Below are the code and all the weights of a small trained network. Each question names an input and a target symbol and asks about switching units off, where a switched-off unit gives its printed mean instead of its output.

import numpy as np


def w(rows, s, z=0):
    codes = np.array(rows[::2]) - 128.0
    scale = np.full(codes.shape[1], s)
    scale[-1] = z or s
    return codes * scale


def f(y):
    return y / 2 * (1 + np.tanh(0.7978845608 * (y + 0.044715 * y**3)))


def softmax(a):
    e = np.exp(a - a.max(-1, keepdims=True))
    return e / e.sum(-1, keepdims=True)


def log_softmax(a):
    a = a - a.max(-1, keepdims=True)
    return a - np.log(np.exp(a).sum(-1, keepdims=True))


def net(x, mask):
    ids = ['Ψδεθτφ'.index(c) for c in x.split()]
    T = len(ids)
    res = E[ids] + P[:T]
    u = 0
    for l in range(2):
        q, k, v = (res @ M[l].T for M in (Q, K, V))
        z = softmax(np.where(np.tri(T) > 0, q @ k.T / 2**0.5, -1e9)) @ v
        res = res + np.where(mask[u], z, O[l][:, -1]) @ O[l][:, :-1]
        u += 1
        y = f(res @ A[l][:, :-1].T + A[l][:, -1])
        res = res + np.where(mask[u : u + 8], y, B[l][:, -1]) @ B[l][:, :-1]
        u += 8
    return log_softmax(res[-1] @ U[:, :-1].T + U[:, -1])


Q, K, V, O, A, B = {}, {}, {}, {}, {}, {}
E = w([
[36,136,23,156,83],'Ψ',
[90,112,86,108,177],'δ',
[135,36,23,217,99],'ε',
[140,104,173,153,220],'θ',
[106,132,255,148,54],'τ',
[183,222,72,150,90],'φ',
],0.0092)
P = w([
[143,71,206,114,158],'0',
[106,104,67,10,139],'1',
[158,116,144,178,1],'2',
[115,144,108,73,155],'3',
[213,152,220,185,142],'4',
[116,149,110,107,147],'5',
[190,131,164,217,88],'6',
[126,155,107,118,140],'7',
],0.0097)
Q[0] = w([
[111,97,113,167,33],'0.h1',
[68,126,96,1,98],'0.h1',
],0.0074)
K[0] = w([
[167,109,193,205,235],'0.h1',
[3,123,94,31,199],'0.h1',
],0.0077)
V[0] = w([
[162,227,140,82,78],'0.h1',
[2,99,76,113,184],'0.h1',
],0.0057)
O[0] = w([
[150,124,109,3,71,122],'0.h1',
[27,252,73,150,189,6],'0.h1',
],0.0074,0.0019)
A[0] = w([
[178,234,82,41,204,92],'0.n1',
[169,127,136,150,107,240],'0.n2',
[122,59,194,117,55,184],'0.n3',
[218,76,129,158,153,202],'0.n4',
[71,41,193,47,214,211],'0.n5',
[174,246,213,230,61,93],'0.n6',
[3,217,132,98,147,252],'0.n7',
[79,90,139,123,214,151],'0.n8',
],0.0069,0.0029)
B[0] = w([
[151,50,66,62,138,166],'0.n1',
[97,101,131,172,53,235],'0.n2',
[188,57,169,127,60,233],'0.n3',
[79,172,170,164,19,254],'0.n4',
[30,95,228,78,190,178],'0.n5',
[1,33,76,230,254,235],'0.n6',
[124,200,69,68,22,200],'0.n7',
[37,144,154,116,162,148],'0.n8',
],0.0057,0.0037)
Q[1] = w([
[3,107,116,93,72],'1.h1',
[104,161,135,183,46],'1.h1',
],0.0067)
K[1] = w([
[140,118,208,3,233],'1.h1',
[177,104,227,228,163],'1.h1',
],0.0047)
V[1] = w([
[147,91,249,147,229],'1.h1',
[191,253,128,126,196],'1.h1',
],0.0052)
O[1] = w([
[254,211,175,215,182,175],'1.h1',
[76,199,159,217,16,3],'1.h1',
],0.0055,0.0056)
A[1] = w([
[114,138,121,196,105,79],'1.n1',
[72,110,118,87,59,163],'1.n2',
[108,134,110,66,140,86],'1.n3',
[210,137,197,182,167,6],'1.n4',
[113,41,148,183,174,123],'1.n5',
[206,174,10,151,34,213],'1.n6',
[79,66,115,150,159,229],'1.n7',
[158,144,161,169,1,217],'1.n8',
],0.0081,0.0016)
B[1] = w([
[90,154,115,148,252,153],'1.n1',
[191,172,122,139,72,170],'1.n2',
[116,171,102,108,162,157],'1.n3',
[175,226,21,86,78,218],'1.n4',
[166,157,55,163,177,238],'1.n5',
[190,139,202,104,229,253],'1.n6',
[87,101,35,154,146,179],'1.n7',
[2,192,254,49,103,228],'1.n8',
],0.0058,0.006)
U = w([
[63,130,80,168,86,155],'Ψ',
[121,120,230,114,45,250],'δ',
[149,254,105,196,122,16],'ε',
[56,109,189,140,242,98],'θ',
[146,30,27,201,160,125],'τ',
[251,90,103,106,115,73],'φ',
],0.0062,0.0018)

Each question gives the input, a string of symbols that net reads in full, and the target symbol t.
The units are the heads (2 rows each of Q, K, V and O) and the neurons (one row each of A and B). Each row of codes is followed by its name. A weight is (code - 128) times the scale printed after its matrix; where a second scale follows, it is the last column's (O, A, B and U).
mask holds one flag per unit, layer by layer, with each layer's heads first. A switched-off unit (its flag False) gives its mean, the last column of its rows in O or B, instead of its output. The means were averaged over made-up inputs and are rounded, as every weight is.
A unit's drop is (log p(t) with every unit on - log p(t) with that unit switched off) / (log p(t) with every unit on - log p(t) with every unit switched off).
The circuit of an input: a set's keep is (log p(t) with only the set's units on - log p(t) with every unit switched off) / (log p(t) with every unit on - log p(t) with every unit switched off). Starting from the 12 units with the biggest drops (on a tie, the unit counted first), units are removed one at a time, each time the one whose removal leaves the highest keep (on an exact tie, the one counted first), for as long as the keep stays at least 0.8.
circuit, biggest first: the units of the circuit, biggest drop first
most important unit: the unit with the biggest drop
k most important neurons: the k neurons with the biggest drops, biggest first
k most important neurons of layer l: the k neurons of layer l with the biggest drops, biggest first
input Ψ δ φ ε φ, target δ: circuit, biggest first => [0.h1, 1.n8]
input τ θ δ φ θ δ ε, target ε: 3 most important neurons of layer 1 => [1.n4, 1.n8, 1.n5]
input ε φ φ δ, target Ψ: most important unit => 1.h1
input θ θ δ, target ε: circuit, biggest first => [1.h1, 0.h1, 0.n5]
input φ φ ε, target δ: circuit, biggest first => [1.n8, 0.h1, 0.n3]
input θ δ τ, target ε: 2 most important neurons of layer 0 => [0.n6, 0.n5]
input φ φ τ φ τ, target φ: circuit, biggest first => [0.h1, 1.n4]
input Ψ θ θ φ φ δ θ, target δ: circuit, biggest first => [0.h1, 0.n4, 1.n8]
input ε τ θ δ θ, target ε: 4 most important neurons => [1.n4, 0.n4, 0.n1, 1.n5]
input φ φ τ δ φ Ψ δ, target δ: circuit, biggest first => [0.h1, 0.n6, 0.n4, 1.n8]
input φ ε φ φ θ φ δ, target δ: 3 most important neurons => [0.n6, 1.n8, 0.n4]
input Ψ τ Ψ Ψ, target ε: 3 most important neurons => [0.n7, 1.n2, 0.n6]
input τ δ ε δ θ, target τ: 2 most important neurons => [0.n6, 1.n8]
input ε ε Ψ ε ε φ θ, target τ: most important unit => 0.n6
input ε τ τ, target τ: 2 most important neurons of layer 0 => [0.n6, 0.n7]
input φ δ ε, target δ: 3 most important neurons => [1.n8, 0.n4, 0.n6]
input φ φ ε ε φ, target τ: 3 most important neurons of layer 0 => [0.n6, 0.n7, 0.n3]
input ε ε τ, target τ: 2 most important neurons of layer 1 => [1.n5, 1.n7]
input Ψ Ψ ε θ Ψ, target τ: 2 most important neurons of layer 1 => [1.n8, 1.n7]
input δ θ Ψ, target θ: most important neuron of layer 0 => [0.n5]
input φ τ φ φ φ, target δ: 2 most important neurons => [0.n4, 1.n8]
input θ δ θ, target ε: 3 most important neurons => [1.n4, 0.n5, 0.n1]
